Below is a small trained network, with its code and all its weights. Each question gives an input and a target symbol and asks what happens when units are switched off, that is, made to give their printed mean instead of their output.

import numpy as np


def w(rows, s, z=0):
    codes = np.array(rows[::2]) - 128.0
    scale = np.full(codes.shape[1], s)
    scale[-1] = z or s
    return codes * scale


def f(y):
    return np.maximum(y, 0)


def softmax(a):
    e = np.exp(a - a.max(-1, keepdims=True))
    return e / e.sum(-1, keepdims=True)


def log_softmax(a):
    a = a - a.max(-1, keepdims=True)
    return a - np.log(np.exp(a).sum(-1, keepdims=True))


def net(x, mask):
    ids = ['ΞΠΩαβεζηθ'.index(c) for c in x.split()]
    T = len(ids)
    res = E[ids] + P[:T]
    r = res
    for j in range(2):
        rows = slice(2 * j, 2 * j + 2)
        q, k, v = (r @ M[0][rows].T for M in (Q, K, V))
        z = softmax(np.where(np.tri(T) > 0, q @ k.T / 2**0.5, -1e9)) @ v
        o = O[0][rows]
        res = res + np.where(mask[j], z, o[:, -1]) @ o[:, :-1]
    y = f(res @ A[0][:, :-1].T + A[0][:, -1])
    res = res + np.where(mask[2:18], y, B[0][:, -1]) @ B[0][:, :-1]
    return log_softmax(res[-1] @ U[:, :-1].T + U[:, -1])


Q, K, V, O, A, B = {}, {}, {}, {}, {}, {}
E = w([
[127,219,118,148,154],'Ξ',
[77,143,79,180,82],'Π',
[198,95,84,50,48],'Ω',
[169,186,79,123,118],'α',
[168,137,126,136,110],'β',
[152,162,94,89,85],'ε',
[80,100,141,6,169],'ζ',
[159,139,172,144,123],'η',
[155,152,162,191,178],'θ',
],0.025)
P = w([
[97,226,121,104,5],'0',
[82,143,145,144,30],'1',
[116,139,145,147,79],'2',
[135,136,162,133,104],'3',
[130,118,139,154,137],'4',
[142,114,135,154,159],'5',
[134,100,125,160,177],'6',
[145,102,130,154,190],'7',
[154,106,127,143,200],'8',
],0.011)
Q[0] = w([
[1,125,160,53,144],'h0',
[59,110,235,152,185],'h0',
[120,209,171,108,210],'h1',
[115,189,140,158,154],'h1',
],0.0084)
K[0] = w([
[128,144,109,168,160],'h0',
[215,180,133,254,108],'h0',
[77,121,112,70,165],'h1',
[88,97,135,144,170],'h1',
],0.0094)
V[0] = w([
[219,166,24,156,2],'h0',
[60,118,231,150,84],'h0',
[51,119,137,69,178],'h1',
[171,207,160,192,168],'h1',
],0.007)
O[0] = w([
[107,137,240,150,129,249],'h0',
[156,107,124,82,147,113],'h0',
[111,177,27,254,110,91],'h1',
[148,203,229,34,41,106],'h1',
],0.0075,0.012)
A[0] = w([
[32,108,8,109,132,176],'n0',
[36,77,129,142,76,206],'n1',
[175,189,150,149,1,183],'n2',
[191,164,69,28,79,104],'n3',
[91,233,167,139,110,160],'n4',
[124,74,209,145,86,215],'n5',
[16,145,84,195,142,129],'n6',
[53,151,101,193,110,253],'n7',
[154,75,150,120,92,143],'n8',
[77,135,97,7,84,121],'n9',
[53,117,88,86,190,215],'n10',
[205,96,157,95,115,128],'n11',
[69,211,59,147,61,157],'n12',
[186,163,167,111,86,208],'n13',
[68,125,155,151,171,184],'n14',
[141,32,137,96,191,156],'n15',
],0.0089,0.0037)
B[0] = w([
[161,189,223,120,81,174],'n0',
[189,164,239,127,164,156],'n1',
[169,115,120,252,176,241],'n2',
[94,137,158,201,46,200],'n3',
[168,74,70,102,165,201],'n4',
[105,177,153,118,165,248],'n5',
[224,85,91,60,174,156],'n6',
[138,169,143,133,236,157],'n7',
[161,137,102,155,170,186],'n8',
[2,76,165,143,64,187],'n9',
[106,224,146,110,11,153],'n10',
[187,121,85,100,140,209],'n11',
[111,147,149,59,107,155],'n12',
[128,110,182,145,175,237],'n13',
[127,164,168,203,43,159],'n14',
[171,55,114,27,140,169],'n15',
],0.0073,0.013)
U = w([
[185,86,49,2,244,113],'Ξ',
[166,131,143,75,170,228],'Π',
[142,59,66,128,128,116],'Ω',
[138,176,76,159,127,3],'α',
[164,66,91,62,207,198],'β',
[37,152,100,168,115,128],'ε',
[44,143,156,46,159,12],'ζ',
[117,151,162,225,146,157],'η',
[114,71,42,177,209,72],'θ',
],0.0083,0.0042)

Each question gives the input, a string of symbols that net reads in full, and the target symbol t.
The units are the heads (2 rows each of Q, K, V and O) and the neurons (one row each of A and B). Each row of codes is followed by its name. A weight is (code - 128) times the scale printed after its matrix; where a second scale follows, it is the last column's (O, A, B and U).
mask holds one flag per unit, heads first, then neurons. A switched-off unit (its flag False) gives its mean, the last column of its rows in O or B, instead of its output. The means were averaged over made-up inputs and are rounded, as every weight is.
A unit's drop is (log p(t) with every unit on - log p(t) with that unit switched off) / (log p(t) with every unit on - log p(t) with every unit switched off).
The circuit of an input: a set's keep is (log p(t) with only the set's units on - log p(t) with every unit switched off) / (log p(t) with every unit on - log p(t) with every unit switched off). Starting from the 12 units with the biggest drops (on a tie, the unit counted first), units are removed one at a time, each time the one whose removal leaves the highest keep (on an exact tie, the one counted first), for as long as the keep stays at least 0.8.
circuit, biggest first: the units of the circuit, biggest drop first
top k neurons: the k neurons with the biggest drops, biggest first
heads that matter: for each layer, one digit per head in row order, 1 if its drop is at least 0.15 and else 0, layers parted by /
drop when u is switched off: that unit's drop, to one decimal
input ζ θ Π ε ζ ζ ζ ζ Ξ, target Ξ: heads that matter : 01
input η ε η Ω Ω Ω θ ε ζ, target ζ: heads that matter : 00
input η ζ Ω α Ω α ε Ω, target Ω: heads that matter : 10
input ε Ω ε Ω θ ζ Ω θ, target θ: heads that matter : 01
input ζ ε Ω Ω η Π, target Π: heads that matter : 00
input β η Ξ α ε η, target Π: circuit, biggest first : (n3; h1)
input α θ β θ, target Π: heads that matter : 11
input ζ Π Ω ε η Π ε, target ε: heads that matter : 10
input Ω η Ω Ω θ θ, target Π: circuit, biggest first : (n2; n3)
input ε η β ε β Ω, target η: circuit, biggest first : (h0; n4)
input ζ α Ξ θ Ω, target Ω: circuit, biggest first : (h0; n3; n5)
input η θ Ω Π ζ ε, target ε: top 2 neurons : (n3; n9)
input Ω Ω Ω Ω η Ξ Ω Ω Ω, target Ξ: top 2 neurons : (n15; n3)
input ε η Ω, target η: top neuron : (n2)
input Ω Ω ε η Ω Ω Ω Ω Ω, target Ξ: top neuron : (n15)
input ζ η η Ξ Ω ε θ, target θ: drop when h1 is switched off : 0.6
input Π ζ ε Ω η Π, target Π: drop when n6 is switched off : 0.2
input Ω Ξ Ω α Ω Ω Π θ ζ, target ζ: drop when n11 is switched off : 0.1
